Here is a tiny trained network, its code and every weight. The questions are about switching its units off for an input and a target symbol, where a switched-off unit gives its printed mean instead of its output.

import numpy as np


def w(rows, s, z=0):
    codes = np.array(rows[::2]) - 128.0
    scale = np.full(codes.shape[1], s)
    scale[-1] = z or s
    return codes * scale


def norm(h):
    return h / np.sqrt((h * h).mean(-1, keepdims=True) + 1e-5)


def f(y):
    return y / 2 * (1 + np.tanh(0.7978845608 * (y + 0.044715 * y**3)))


def softmax(a):
    e = np.exp(a - a.max(-1, keepdims=True))
    return e / e.sum(-1, keepdims=True)


def log_softmax(a):
    a = a - a.max(-1, keepdims=True)
    return a - np.log(np.exp(a).sum(-1, keepdims=True))


def net(x, mask):
    ids = ['ΣΦΨΩαγδε'.index(c) for c in x.split()]
    T = len(ids)
    res = E[ids] + P[:T]
    r = norm(res)
    for j in range(2):
        rows = slice(2 * j, 2 * j + 2)
        q, k, v = (r @ M[0][rows].T for M in (Q, K, V))
        z = softmax(np.where(np.tri(T) > 0, q @ k.T / 2**0.5, -1e9)) @ v
        o = O[0][rows]
        res = res + np.where(mask[j], z, o[:, -1]) @ o[:, :-1]
    y = f(norm(res) @ A[0][:, :-1].T + A[0][:, -1])
    res = res + np.where(mask[2:6], y, B[0][:, -1]) @ B[0][:, :-1]
    return log_softmax(norm(res)[-1] @ U[:, :-1].T + U[:, -1])


Q, K, V, O, A, B = {}, {}, {}, {}, {}, {}
E = w([
[43,41,250,59],'Σ',
[144,96,130,154],'Φ',
[124,177,189,148],'Ψ',
[137,108,124,152],'Ω',
[147,143,100,65],'α',
[144,94,130,155],'γ',
[146,105,133,150],'δ',
[109,139,74,117],'ε',
],0.02)
P = w([
[117,163,126,117],'0',
[107,124,166,107],'1',
[110,113,171,113],'2',
[104,104,161,124],'3',
[177,125,108,126],'4',
[190,120,104,127],'5',
[161,87,148,87],'6',
[125,72,155,101],'7',
[128,53,163,109],'8',
[189,96,89,131],'9',
[160,52,103,91],'10',
[151,75,111,83],'11',
[130,63,146,104],'12',
[98,219,246,138],'13',
],0.011)
Q[0] = w([
[190,98,174,178],'H1',
[127,250,207,177],'H1',
[90,95,141,215],'H2',
[50,148,164,169],'H2',
],0.021)
K[0] = w([
[177,169,145,192],'H1',
[89,255,221,143],'H1',
[214,178,105,174],'H2',
[111,157,50,189],'H2',
],0.023)
V[0] = w([
[143,195,254,121],'H1',
[117,216,73,166],'H1',
[152,184,238,123],'H2',
[180,35,137,122],'H2',
],0.015)
O[0] = w([
[80,236,210,81,7],'H1',
[12,155,96,128,3],'H1',
[139,54,156,70,131],'H2',
[132,186,59,64,249],'H2',
],0.011,0.0055)
A[0] = w([
[32,15,219,25,101],'N1',
[98,202,218,178,147],'N2',
[193,159,104,200,69],'N3',
[33,9,237,87,2],'N4',
],0.015,0.0078)
B[0] = w([
[131,126,103,94,227],'N1',
[61,186,159,205,254],'N2',
[96,178,175,150,176],'N3',
[160,2,149,105,172],'N4',
],0.026,0.0039)
U = w([
[59,99,54,174,166],'Σ',
[143,122,153,161,118],'Φ',
[157,179,91,120,75],'Ψ',
[99,164,75,2,199],'Ω',
[153,133,161,99,22],'α',
[154,178,92,116,4],'γ',
[184,126,186,184,131],'δ',
[62,36,209,60,149],'ε',
],0.011,0.0033)

Each question gives the input, a string of symbols that net reads in full, and the target symbol t.
The units are the heads (2 rows each of Q, K, V and O) and the neurons (one row each of A and B). Each row of codes is followed by its name. A weight is (code - 128) times the scale printed after its matrix; where a second scale follows, it is the last column's (O, A, B and U).
mask holds one flag per unit, heads first, then neurons. A switched-off unit (its flag False) gives its mean, the last column of its rows in O or B, instead of its output. The means were averaged over made-up inputs and are rounded, as every weight is.
A unit's drop is (log p(t) with every unit on - log p(t) with that unit switched off) / (log p(t) with every unit on - log p(t) with every unit switched off).
The circuit of an input: a set's keep is (log p(t) with only the set's units on - log p(t) with every unit switched off) / (log p(t) with every unit on - log p(t) with every unit switched off). Starting from all 6 units, units are removed one at a time, each time the one whose removal leaves the highest keep (on an exact tie, the one counted first), for as long as the keep stays at least 0.8.
circuit, biggest first: the units of the circuit, biggest drop first
top k neurons: the k neurons with the biggest drops, biggest first
heads that matter: for each layer, one digit per head in row order, 1 if its drop is at least 0.15 and else 0, layers parted by /
drop when u is switched off: that unit's drop, to one decimal
input Ω γ δ, target Σ: circuit, biggest first	H1
input δ α Φ, target Ω: heads that matter	11
input Σ ε ε Ψ ε α Ψ Ω δ γ, target ε: heads that matter	01
input Σ Ω Σ α Ω Σ, target Ω: heads that matter	01
input Ω δ γ ε δ, target Ω: heads that matter	01
input γ α Ω, target Ψ: heads that matter	01
input Φ α γ, target Ψ: heads that matter	01
input Ω α γ γ, target Σ: heads that matter	10
input Ω Ω ε Ω, target Σ: top 2 neurons	N2, N4
input δ ε δ, target Ω: heads that matter	11
input Ω Ψ Φ Ψ δ, target ε: heads that matter	01
input Ψ Σ Σ Φ, target ε: drop when H2 is switched off	1.4
input Ω Ω Ψ Ψ Ω δ, target ε: drop when H2 is switched off	1.0
input δ ε ε γ, target Ω: drop when N4 is switched off	0.0
